Here is a tiny trained network, its code and every weight. The questions are about switching its units off for an input and a class, where a switched-off unit gives its printed mean instead of its output.

import numpy as np


def w(rows, s, z=0):
    codes = np.array(rows[::2]) - 128.0
    scale = np.full(codes.shape[1], s)
    scale[-1] = z or s
    return codes * scale


def f(y):
    return y / 2 * (1 + np.tanh(0.7978845608 * (y + 0.044715 * y**3)))


def log_softmax(a):
    a = a - a.max(-1, keepdims=True)
    return a - np.log(np.exp(a).sum(-1, keepdims=True))


def net(x, mask):
    res = np.array(x, float).reshape(1, 6) / 4 @ E
    y = f(res @ A[0][:, :-1].T + A[0][:, -1])
    res = res + np.where(mask, y, B[0][:, -1]) @ B[0][:, :-1]
    return log_softmax(res[-1] @ U[:, :-1].T + U[:, -1])


A, B = {}, {}
E = w([
[127,129,128],'x0',
[128,128,130],'x1',
[2,160,175],'x2',
[97,141,4],'x3',
[194,246,96],'x4',
[127,128,128],'x5',
],0.0086)
A[0] = w([
[83,72,118,239],'neuron 0',
[158,152,104,82],'neuron 1',
[255,69,191,176],'neuron 2',
[154,150,83,85],'neuron 3',
[163,53,41,157],'neuron 4',
[194,175,100,104],'neuron 5',
[156,133,126,148],'neuron 6',
[155,115,131,132],'neuron 7',
[133,105,103,127],'neuron 8',
[36,161,74,74],'neuron 9',
[108,184,241,176],'neuron 10',
[195,161,121,105],'neuron 11',
[171,97,160,144],'neuron 12',
[162,126,75,145],'neuron 13',
[105,100,98,254],'neuron 14',
[166,103,136,184],'neuron 15',
[178,184,105,193],'neuron 16',
[95,57,181,150],'neuron 17',
[174,142,164,116],'neuron 18',
[170,99,55,144],'neuron 19',
[162,252,128,229],'neuron 20',
[152,158,152,110],'neuron 21',
[169,237,92,175],'neuron 22',
[129,126,134,74],'neuron 23',
],0.016,0.0043)
B[0] = w([
[176,78,177,188],'neuron 0',
[153,132,115,152],'neuron 1',
[83,96,253,249],'neuron 2',
[163,112,114,160],'neuron 3',
[60,92,56,199],'neuron 4',
[187,157,108,195],'neuron 5',
[126,133,131,147],'neuron 6',
[109,125,136,142],'neuron 7',
[109,120,115,138],'neuron 8',
[114,141,241,188],'neuron 9',
[147,154,13,216],'neuron 10',
[158,171,117,185],'neuron 11',
[153,118,168,168],'neuron 12',
[141,108,101,172],'neuron 13',
[97,77,157,169],'neuron 14',
[114,107,148,164],'neuron 15',
[176,143,136,202],'neuron 16',
[228,98,112,197],'neuron 17',
[108,160,138,163],'neuron 18',
[124,95,75,187],'neuron 19',
[149,221,138,237],'neuron 20',
[112,152,114,147],'neuron 21',
[228,166,168,229],'neuron 22',
[130,136,113,121],'neuron 23',
],0.031,0.013)
U = w([
[72,62,177,236],'0',
[177,108,61,229],'1',
[115,178,178,151],'2',
[44,254,20,28],'3',
[66,9,26,2],'4',
],0.0083,0.003)

Each question gives the input, the list of numbers given to net, and the class t.
The units are the neurons (one row each of A and B). Each row of codes is followed by its name. A weight is (code - 128) times the scale printed after its matrix; where a second scale follows, it is the last column's (A, B and U).
mask holds one flag per neuron, in row order. A switched-off neuron (its flag False) gives its mean, the last column of its row in B, instead of its output. The means were averaged over made-up inputs and are rounded, as every weight is.
A unit's drop is (log p(t) with every unit on - log p(t) with that unit switched off) / (log p(t) with every unit on - log p(t) with every unit switched off).
The circuit of an input: a set's keep is (log p(t) with only the set's units on - log p(t) with every unit switched off) / (log p(t) with every unit on - log p(t) with every unit switched off). Starting from the 12 units with the biggest drops (on a tie, the unit counted first), units are removed one at a time, each time the one whose removal leaves the highest keep (on an exact tie, the one counted first), for as long as the keep stays at least 0.8.
units of the circuit, in order: the units of the circuit, biggest drop first
most important unit: the unit with the biggest drop
k most important neurons: the k neurons with the biggest drops, biggest first
drop when u is switched off: that unit's drop, to one decimal
input [8,4,0,5,-6,1], class 4: units of the circuit, in order => [neuron 4; neuron 22]
input [-3,6,7,-2,7,-6], class 3: most important unit => neuron 10
input [2,2,1,-7,3,3], class 3: units of the circuit, in order => [neuron 10; neuron 0]
input [0,5,0,-5,-1,8], class 0: units of the circuit, in order => [neuron 20; neuron 22]
input [-4,-6,-3,-8,0,3], class 0: 2 most important neurons => [neuron 2; neuron 20]
input [-8,7,1,-6,-1,2], class 1: 4 most important neurons => [neuron 10; neuron 17; neuron 9; neuron 4]
input [-1,8,-6,1,-5,4], class 4: 2 most important neurons => [neuron 4; neuron 9]
input [8,6,7,-4,1,-6], class 3: 2 most important neurons => [neuron 10; neuron 22]
input [6,-4,1,6,-1,-2], class 0: 2 most important neurons => [neuron 9; neuron 10]
input [-7,2,0,4,-8,8], class 4: 2 most important neurons => [neuron 2; neuron 4]
input [7,8,0,-5,-8,-1], class 0: 2 most important neurons => [neuron 2; neuron 22]
input [8,-4,4,-1,-3,-1], class 1: 3 most important neurons => [neuron 2; neuron 4; neuron 17]
input [0,7,-7,1,-7,2], class 4: drop when neuron 9 is switched off => 0.2
input [7,8,5,-4,2,4], class 3: drop when neuron 12 is switched off => 0.0
input [-2,8,-7,2,-7,2], class 4: units of the circuit, in order => [neuron 4]
input [8,-5,3,-5,-6,6], class 1: drop when neuron 17 is switched off => 0.1
